Here is a tiny trained network, its code and every weight. The questions are about switching its units off for an input and a class, where a switched-off unit gives its printed mean instead of its output.

import numpy as np


def w(rows, s, z=0):
    codes = np.array(rows[::2]) - 128.0
    scale = np.full(codes.shape[1], s)
    scale[-1] = z or s
    return codes * scale


def f(y):
    return np.maximum(y, 0)


def log_softmax(a):
    a = a - a.max(-1, keepdims=True)
    return a - np.log(np.exp(a).sum(-1, keepdims=True))


def net(x, mask):
    res = np.array(x, float).reshape(1, 5) / 4 @ E
    y = f(res @ A[0][:, :-1].T + A[0][:, -1])
    res = res + np.where(mask, y, B[0][:, -1]) @ B[0][:, :-1]
    return log_softmax(res[-1] @ U[:, :-1].T + U[:, -1])


A, B = {}, {}
E = w([
[128,128,126,129,127],'x0',
[92,118,165,187,245],'x1',
[143,10,47,101,164],'x2',
[245,110,185,74,169],'x3',
[1,119,172,29,157],'x4',
],0.009)
A[0] = w([
[169,101,148,100,138,61],'neuron 0',
[142,158,104,41,9,86],'neuron 1',
[163,230,135,107,114,94],'neuron 2',
[163,126,92,182,183,65],'neuron 3',
[157,126,155,58,140,137],'neuron 4',
[160,138,122,203,128,70],'neuron 5',
[76,124,131,71,100,139],'neuron 6',
[167,113,161,107,102,135],'neuron 7',
[113,173,192,190,188,61],'neuron 8',
[85,175,94,143,139,94],'neuron 9',
[96,113,153,116,145,195],'neuron 10',
[114,84,72,72,173,95],'neuron 11',
[59,133,109,171,57,110],'neuron 12',
[120,141,179,172,126,168],'neuron 13',
[113,184,166,102,95,198],'neuron 14',
[93,137,126,83,131,4],'neuron 15',
[129,71,100,75,140,92],'neuron 16',
[162,91,217,148,131,156],'neuron 17',
[99,157,91,146,157,94],'neuron 18',
[160,126,89,141,121,104],'neuron 19',
[151,97,137,100,63,82],'neuron 20',
[126,53,119,162,174,102],'neuron 21',
[87,145,158,90,127,90],'neuron 22',
[113,118,182,62,140,75],'neuron 23',
[162,132,188,73,128,104],'neuron 24',
[98,106,171,88,154,126],'neuron 25',
[105,113,154,158,195,47],'neuron 26',
[180,130,153,101,127,78],'neuron 27',
[110,181,189,112,140,130],'neuron 28',
[183,164,93,136,100,51],'neuron 29',
[183,137,128,203,101,97],'neuron 30',
[115,165,154,114,123,60],'neuron 31',
[152,117,168,126,175,96],'neuron 32',
],0.013,0.0041)
B[0] = w([
[78,160,97,148,89,179],'neuron 0',
[37,163,181,46,255,254],'neuron 1',
[194,185,69,90,106,218],'neuron 2',
[99,144,163,66,70,205],'neuron 3',
[94,140,103,212,140,203],'neuron 4',
[143,136,212,135,93,213],'neuron 5',
[173,97,187,179,91,215],'neuron 6',
[105,83,123,197,173,190],'neuron 7',
[120,180,120,52,136,234],'neuron 8',
[79,109,83,138,131,185],'neuron 9',
[183,62,140,143,100,202],'neuron 10',
[166,205,62,116,56,214],'neuron 11',
[126,136,120,223,147,227],'neuron 12',
[209,147,97,49,132,200],'neuron 13',
[187,73,43,113,144,222],'neuron 14',
[113,113,189,129,9,167],'neuron 15',
[162,194,80,110,105,199],'neuron 16',
[89,123,82,179,146,212],'neuron 17',
[100,143,114,155,153,168],'neuron 18',
[118,131,175,86,92,184],'neuron 19',
[75,179,136,80,162,184],'neuron 20',
[172,227,102,62,93,207],'neuron 21',
[125,83,136,108,71,196],'neuron 22',
[149,130,201,157,74,204],'neuron 23',
[48,124,106,212,120,203],'neuron 24',
[189,104,157,131,64,211],'neuron 25',
[19,161,192,45,163,198],'neuron 26',
[55,128,90,199,99,189],'neuron 27',
[181,161,59,119,93,216],'neuron 28',
[88,86,152,85,75,208],'neuron 29',
[117,114,192,137,71,247],'neuron 30',
[187,214,95,144,98,162],'neuron 31',
[20,148,112,188,157,190],'neuron 32',
],0.0061,0.0087)
U = w([
[135,124,144,142,124,248],'0',
[134,110,225,139,50,61],'1',
[81,158,172,73,182,110],'2',
[182,161,66,109,103,51],'3',
[65,127,106,250,133,75],'4',
[185,42,145,147,193,180],'5',
],0.014,0.015)

Each question gives the input, the list of numbers given to net, and the class t.
The units are the neurons (one row each of A and B). Each row of codes is followed by its name. A weight is (code - 128) times the scale printed after its matrix; where a second scale follows, it is the last column's (A, B and U).
mask holds one flag per neuron, in row order. A switched-off neuron (its flag False) gives its mean, the last column of its row in B, instead of its output. The means were averaged over made-up inputs and are rounded, as every weight is.
A unit's drop is (log p(t) with every unit on - log p(t) with that unit switched off) / (log p(t) with every unit on - log p(t) with every unit switched off).
The circuit of an input: a set's keep is (log p(t) with only the set's units on - log p(t) with every unit switched off) / (log p(t) with every unit on - log p(t) with every unit switched off). Starting from the 12 units with the biggest drops (on a tie, the unit counted first), units are removed one at a time, each time the one whose removal leaves the highest keep (on an exact tie, the one counted first), for as long as the keep stays at least 0.8.
units of the circuit, in order: the units of the circuit, biggest drop first
top k neurons: the k neurons with the biggest drops, biggest first
drop of u: that unit's drop, to one decimal
input [4,-3,-5,6,4], class 4: units of the circuit, in order -> [neuron 24; neuron 4; neuron 27]
input [2,4,3,2,-1], class 2: top neuron -> [neuron 26]
input [6,5,-4,3,4], class 0: top 4 neurons -> [neuron 1; neuron 28; neuron 25; neuron 10]
input [-4,4,-6,7,2], class 4: top 3 neurons -> [neuron 24; neuron 32; neuron 17]
input [-6,-1,-2,7,-6], class 4: top 2 neurons -> [neuron 27; neuron 17]
input [5,6,-7,-6,-6], class 3: top 4 neurons -> [neuron 13; neuron 8; neuron 1; neuron 2]
input [1,-3,7,8,-7], class 4: units of the circuit, in order -> [neuron 27; neuron 7; neuron 0]
input [2,-5,-1,6,1], class 4: units of the circuit, in order -> [neuron 24; neuron 4; neuron 27; neuron 7]
input [6,8,8,7,-3], class 2: units of the circuit, in order -> [neuron 26; neuron 21]
input [-6,0,0,-7,-7], class 1: units of the circuit, in order -> [neuron 5; neuron 30]
input [1,1,3,-4,5], class 1: top 2 neurons -> [neuron 6; neuron 15]
input [-5,1,7,-1,2], class 3: units of the circuit, in order -> [neuron 11; neuron 21]
input [0,5,8,8,7], class 3: top 3 neurons -> [neuron 11; neuron 21; neuron 16]
input [6,1,-8,3,5], class 3: top neuron -> [neuron 28]
input [-8,4,2,-8,-6], class 0: units of the circuit, in order -> [neuron 24; neuron 4]
input [-2,6,-7,-3,-4], class 3: top 2 neurons -> [neuron 1; neuron 13]
input [2,-5,5,3,6], class 1: top 4 neurons -> [neuron 6; neuron 23; neuron 15; neuron 25]
input [5,6,-2,-5,-3], class 2: top 2 neurons -> [neuron 8; neuron 26]
input [4,-6,-4,2,-8], class 1: top 3 neurons -> [neuron 30; neuron 29; neuron 5]
input [-6,-3,-4,-3,-7], class 1: units of the circuit, in order -> [neuron 30]
input [2,3,-3,5,-1], class 4: drop of neuron 17 -> 0.2
input [-3,3,6,8,-1], class 4: drop of neuron 4 -> 0.1
input [-5,6,-2,7,-6], class 4: drop of neuron 32 -> 0.8
